Below are the code and all the weights of a small trained network. Each question names an input and a class and asks about switching units off, where a switched-off unit gives its printed mean instead of its output.

import numpy as np


def w(rows, s, z=0):
    codes = np.array(rows[::2]) - 128.0
    scale = np.full(codes.shape[1], s)
    scale[-1] = z or s
    return codes * scale


def norm(h):
    return h / np.sqrt((h * h).mean(-1, keepdims=True) + 1e-5)


def f(y):
    return y / 2 * (1 + np.tanh(0.7978845608 * (y + 0.044715 * y**3)))


def log_softmax(a):
    a = a - a.max(-1, keepdims=True)
    return a - np.log(np.exp(a).sum(-1, keepdims=True))


def net(x, mask):
    res = np.array(x, float).reshape(1, 3) / 4 @ E
    u = 0
    for l in range(4):
        y = f(norm(res) @ A[l][:, :-1].T + A[l][:, -1])
        res = res + np.where(mask[u : u + 5], y, B[l][:, -1]) @ B[l][:, :-1]
        u += 5
    return log_softmax(norm(res)[-1] @ U[:, :-1].T + U[:, -1])


A, B = {}, {}
E = w([
[204,133,248,164,179,79,93,127,157,218,148],'x0',
[97,89,191,101,173,141,195,136,155,96,92],'x1',
[169,68,163,108,2,78,73,120,168,125,102],'x2',
],0.0083)
A[0] = w([
[174,138,17,150,50,71,106,140,86,115,147,139],'0.n1',
[121,185,166,153,228,148,144,157,106,211,160,5],'0.n2',
[136,219,93,227,137,144,62,144,81,177,176,171],'0.n3',
[149,222,153,199,234,163,153,113,71,177,165,7],'0.n4',
[114,178,33,182,229,254,182,146,57,68,187,176],'0.n5',
],0.0059,0.0032)
B[0] = w([
[113,188,89,144,84,112,129,158,150,115,173,184],'0.n1',
[161,147,109,159,157,106,139,160,141,48,159,184],'0.n2',
[171,73,113,115,130,155,101,10,90,117,161,198],'0.n3',
[162,128,113,144,131,160,134,114,158,79,145,198],'0.n4',
[112,104,169,109,109,89,100,138,118,202,102,254],'0.n5',
],0.013,0.0093)
A[1] = w([
[168,94,170,47,113,79,154,219,98,26,64,63],'1.n1',
[122,16,121,170,125,255,147,128,220,38,73,3],'1.n2',
[231,152,192,134,109,112,76,140,163,189,133,71],'1.n3',
[120,198,150,185,132,72,143,129,115,175,200,44],'1.n4',
[105,80,122,184,92,145,59,45,71,248,150,95],'1.n5',
],0.0054,0.0052)
B[1] = w([
[137,106,66,240,146,189,172,157,100,101,142,173],'1.n1',
[155,126,74,73,107,115,152,105,163,145,158,140],'1.n2',
[79,158,69,37,143,128,106,121,72,179,99,209],'1.n3',
[160,109,99,136,46,165,112,160,115,135,109,118],'1.n4',
[111,166,72,2,157,59,138,211,161,154,162,255],'1.n5',
],0.0083,0.004)
A[2] = w([
[127,125,62,186,42,182,173,138,164,88,71,47],'2.n1',
[95,55,218,108,153,148,159,151,86,214,1,29],'2.n2',
[134,88,227,143,187,100,146,163,175,103,60,130],'2.n3',
[134,78,120,135,65,222,163,81,138,57,53,3],'2.n4',
[50,37,174,98,109,118,165,142,170,98,74,94],'2.n5',
],0.0082,0.0043)
B[2] = w([
[190,131,171,171,189,108,106,92,104,96,103,208],'2.n1',
[100,208,49,214,12,53,54,73,152,87,29,254],'2.n2',
[12,214,105,139,106,165,139,124,179,126,100,244],'2.n3',
[186,74,162,76,173,97,130,82,83,165,161,179],'2.n4',
[170,74,149,174,137,160,104,119,119,80,212,225],'2.n5',
],0.011,0.0059)
A[3] = w([
[123,176,109,144,157,189,213,200,155,80,121,23],'3.n1',
[113,123,100,9,109,130,156,145,82,225,132,3],'3.n2',
[117,94,106,67,115,105,84,141,84,203,112,113],'3.n3',
[109,176,99,128,57,97,93,130,141,87,109,18],'3.n4',
[95,151,147,108,152,192,242,202,191,115,150,175],'3.n5',
],0.012,0.0035)
B[3] = w([
[57,65,176,91,109,64,135,164,74,191,121,161],'3.n1',
[62,76,200,33,219,64,198,201,163,135,172,214],'3.n2',
[115,111,192,114,162,104,179,198,126,126,150,218],'3.n3',
[92,172,115,182,128,160,151,122,171,183,46,254],'3.n4',
[93,78,248,38,153,25,147,199,161,195,189,166],'3.n5',
],0.013,0.0097)
U = w([
[43,126,180,30,183,58,218,248,174,211,177,60],'0',
[55,215,37,207,26,187,84,95,162,165,35,2],'1',
[227,52,103,101,184,210,80,60,74,59,212,121],'2',
],0.013,0.00075)

Each question gives the input, the list of numbers given to net, and the class t.
The units are the neurons (one row each of A and B). Each row of codes is followed by its name. A weight is (code - 128) times the scale printed after its matrix; where a second scale follows, it is the last column's (A, B and U).
mask holds one flag per neuron, layer by layer. A switched-off neuron (its flag False) gives its mean, the last column of its row in B, instead of its output. The means were averaged over made-up inputs and are rounded, as every weight is.
A unit's drop is (log p(t) with every unit on - log p(t) with that unit switched off) / (log p(t) with every unit on - log p(t) with every unit switched off).
unit that matters most: the unit with the biggest drop
k most important neurons: the k neurons with the biggest drops, biggest first
top k neurons in layer l: the k neurons of layer l with the biggest drops, biggest first
drop of u: that unit's drop, to one decimal
input [8,-1,-4], class 2: unit that matters most : 0.n3
input [1,4,8], class 1: top 3 neurons in layer 0 : 0.n4; 0.n2; 0.n1
input [-7,0,7], class 1: 2 most important neurons : 0.n1; 0.n3
input [0,6,8], class 2: 4 most important neurons : 0.n5; 1.n1; 2.n4; 2.n5
input [-8,1,6], class 2: top 2 neurons in layer 2 : 2.n1; 2.n2
input [-1,4,-7], class 1: 2 most important neurons : 0.n5; 2.n2
input [0,2,-7], class 1: 2 most important neurons : 0.n5; 0.n1
input [-1,1,5], class 2: 3 most important neurons : 0.n5; 0.n3; 1.n5
input [1,5,2], class 1: 3 most important neurons : 0.n2; 0.n4; 2.n2
input [4,3,1], class 1: 2 most important neurons : 0.n1; 0.n4
input [0,-7,6], class 1: 2 most important neurons : 0.n1; 0.n5
input [-3,8,-1], class 1: drop of 2.n2 : 0.8
input [3,-4,-8], class 2: drop of 0.n4 : 0.4
